Below are the code and all the weights of a small trained network. Each question names an input and a target symbol and asks about switching units off, where a switched-off unit gives its printed mean instead of its output.

import numpy as np


def w(rows, s, z=0):
    codes = np.array(rows[::2]) - 128.0
    scale = np.full(codes.shape[1], s)
    scale[-1] = z or s
    return codes * scale


def f(y):
    return np.maximum(y, 0)


def softmax(a):
    e = np.exp(a - a.max(-1, keepdims=True))
    return e / e.sum(-1, keepdims=True)


def log_softmax(a):
    a = a - a.max(-1, keepdims=True)
    return a - np.log(np.exp(a).sum(-1, keepdims=True))


def net(x, mask):
    ids = ['ζηθλσω'.index(c) for c in x.split()]
    T = len(ids)
    res = E[ids] + P[:T]
    r = res
    for j in range(2):
        rows = slice(4 * j, 4 * j + 4)
        q, k, v = (r @ M[0][rows].T for M in (Q, K, V))
        z = softmax(np.where(np.tri(T) > 0, q @ k.T / 4**0.5, -1e9)) @ v
        o = O[0][rows]
        res = res + np.where(mask[j], z, o[:, -1]) @ o[:, :-1]
    y = f(res @ A[0][:, :-1].T + A[0][:, -1])
    res = res + np.where(mask[2:18], y, B[0][:, -1]) @ B[0][:, :-1]
    return log_softmax(res[-1] @ U[:, :-1].T + U[:, -1])


Q, K, V, O, A, B = {}, {}, {}, {}, {}, {}
E = w([
[154,198,199,90],'ζ',
[132,160,8,188],'η',
[158,72,142,109],'θ',
[194,69,124,169],'λ',
[146,80,129,63],'σ',
[84,169,55,105],'ω',
],0.018)
P = w([
[237,171,146,2],'0',
[143,120,48,188],'1',
[85,123,108,171],'2',
[92,87,143,194],'3',
[116,70,161,153],'4',
[110,82,158,92],'5',
[129,79,140,100],'6',
[120,87,129,91],'7',
[112,96,119,85],'8',
[131,96,109,104],'9',
[114,108,111,86],'10',
[114,110,104,84],'11',
[115,107,96,89],'12',
[128,114,87,106],'13',
],0.0098)
Q[0] = w([
[60,120,151,129],'head 0',
[4,128,125,220],'head 0',
[122,218,145,106],'head 0',
[73,127,51,247],'head 0',
[76,135,109,238],'head 1',
[130,152,137,128],'head 1',
[168,60,42,39],'head 1',
[132,247,248,132],'head 1',
],0.013)
K[0] = w([
[62,150,119,97],'head 0',
[12,109,102,107],'head 0',
[143,79,77,92],'head 0',
[56,60,86,197],'head 0',
[157,191,169,159],'head 1',
[155,121,130,123],'head 1',
[248,119,80,65],'head 1',
[76,75,144,145],'head 1',
],0.015)
V[0] = w([
[162,109,85,104],'head 0',
[117,197,133,70],'head 0',
[217,219,157,127],'head 0',
[88,114,101,88],'head 0',
[168,96,141,132],'head 1',
[6,161,231,145],'head 1',
[190,85,181,220],'head 1',
[66,20,119,126],'head 1',
],0.011)
O[0] = w([
[158,125,92,109,161],'head 0',
[140,90,153,163,201],'head 0',
[115,152,150,203,249],'head 0',
[159,93,113,108,118],'head 0',
[178,176,123,116,160],'head 1',
[82,88,192,9,22],'head 1',
[184,187,247,161,88],'head 1',
[251,121,102,89,71],'head 1',
],0.011)
A[0] = w([
[92,156,132,59,135],'neuron 0',
[51,86,77,90,64],'neuron 1',
[30,148,140,74,124],'neuron 2',
[197,81,75,104,54],'neuron 3',
[114,248,158,130,166],'neuron 4',
[89,172,62,172,38],'neuron 5',
[201,36,148,139,176],'neuron 6',
[69,176,159,137,5],'neuron 7',
[125,161,131,129,254],'neuron 8',
[105,251,101,46,193],'neuron 9',
[151,195,74,75,15],'neuron 10',
[67,89,83,154,153],'neuron 11',
[157,207,47,113,81],'neuron 12',
[133,133,255,92,90],'neuron 13',
[134,62,84,101,50],'neuron 14',
[63,252,80,116,179],'neuron 15',
],0.0092,0.0029)
B[0] = w([
[82,108,69,127,135],'neuron 0',
[196,130,205,116,187],'neuron 1',
[167,140,58,203,165],'neuron 2',
[152,199,184,106,162],'neuron 3',
[201,40,126,142,193],'neuron 4',
[12,98,129,84,248],'neuron 5',
[75,172,174,67,170],'neuron 6',
[200,173,149,68,162],'neuron 7',
[128,130,151,163,166],'neuron 8',
[104,141,132,247,153],'neuron 9',
[144,163,181,138,150],'neuron 10',
[128,136,134,76,238],'neuron 11',
[128,139,57,107,204],'neuron 12',
[90,163,91,86,163],'neuron 13',
[226,122,106,134,152],'neuron 14',
[132,99,208,144,201],'neuron 15',
],0.014,0.013)
U = w([
[147,144,209,184,177],'ζ',
[148,142,119,176,147],'η',
[168,235,125,190,252],'θ',
[200,146,75,207,166],'λ',
[170,255,94,130,49],'σ',
[206,104,126,100,13],'ω',
],0.0081,0.0024)

Each question gives the input, a string of symbols that net reads in full, and the target symbol t.
The units are the heads (4 rows each of Q, K, V and O) and the neurons (one row each of A and B). Each row of codes is followed by its name. A weight is (code - 128) times the scale printed after its matrix; where a second scale follows, it is the last column's (O, A, B and U).
mask holds one flag per unit, heads first, then neurons. A switched-off unit (its flag False) gives its mean, the last column of its rows in O or B, instead of its output. The means were averaged over made-up inputs and are rounded, as every weight is.
A unit's drop is (log p(t) with every unit on - log p(t) with that unit switched off) / (log p(t) with every unit on - log p(t) with every unit switched off).
The circuit of an input: a set's keep is (log p(t) with only the set's units on - log p(t) with every unit switched off) / (log p(t) with every unit on - log p(t) with every unit switched off). Starting from the 12 units with the biggest drops (on a tie, the unit counted first), units are removed one at a time, each time the one whose removal leaves the highest keep (on an exact tie, the one counted first), for as long as the keep stays at least 0.8.
units of the circuit, in order: the units of the circuit, biggest drop first
unit that matters most: the unit with the biggest drop
top k neurons: the k neurons with the biggest drops, biggest first
which heads matter: for each layer, one digit per head in row order, 1 if its drop is at least 0.15 and else 0, layers parted by /
input θ ζ θ ω σ σ σ σ λ λ λ σ ω θ, target θ: which heads matter -> 01
input σ λ σ σ λ, target σ: unit that matters most -> head 0
input λ θ η θ ω, target λ: which heads matter -> 11
input σ σ λ η, target σ: units of the circuit, in order -> [head 0; neuron 12]
input η λ ω λ λ, target η: which heads matter -> 01
input σ η ζ σ ζ, target σ: units of the circuit, in order -> [head 1; neuron 15; neuron 13]
input η λ σ σ, target η: which heads matter -> 01
input λ ω λ θ, target λ: which heads matter -> 11
input ζ ζ η ζ ζ ζ η ζ η σ θ σ η, target ζ: which heads matter -> 01
input λ ζ ζ ζ λ ζ η λ θ ζ ζ ζ λ η, target η: which heads matter -> 01
input ζ ζ θ θ η η ζ θ λ ω, target ζ: units of the circuit, in order -> [neuron 15; head 1]
input θ θ ζ σ ζ θ ω σ λ, target θ: top 3 neurons -> [neuron 4; neuron 15; neuron 6]
input ω ζ ζ λ σ, target ω: top 3 neurons -> [neuron 11; neuron 1; neuron 14]
input ω σ σ, target ω: which heads matter -> 11
input ζ ζ ζ σ ω, target ζ: units of the circuit, in order -> [head 1]
input σ λ ω η, target σ: units of the circuit, in order -> [head 0; neuron 4]
input ω λ ω σ ω λ θ ω λ, target ω: units of the circuit, in order -> [head 1; head 0; neuron 1; neuron 11]
input ω θ ω, target ω: units of the circuit, in order -> [head 1; head 0; neuron 1]
input ω ω ζ λ ω ζ θ ζ η ζ θ, target ω: top 3 neurons -> [neuron 11; neuron 14; neuron 1]
input θ σ η σ, target θ: units of the circuit, in order -> [head 1; neuron 4]
input σ η σ ζ ζ ζ ζ ω ζ ζ, target σ: units of the circuit, in order -> [head 1; neuron 4; neuron 15]
input λ ω ζ σ ζ, target λ: unit that matters most -> head 0
input ζ λ ζ η η, target ζ: units of the circuit, in order -> [head 1; neuron 15]
input ω ζ σ ω ζ λ ζ ζ σ η, target ω: units of the circuit, in order -> [head 1; head 0; neuron 1]
input σ σ θ ω ω θ σ, target σ: top 2 neurons -> [neuron 3; neuron 4]
input η ω ζ σ λ ζ ω ζ η, target η: top 3 neurons -> [neuron 5; neuron 15; neuron 12]
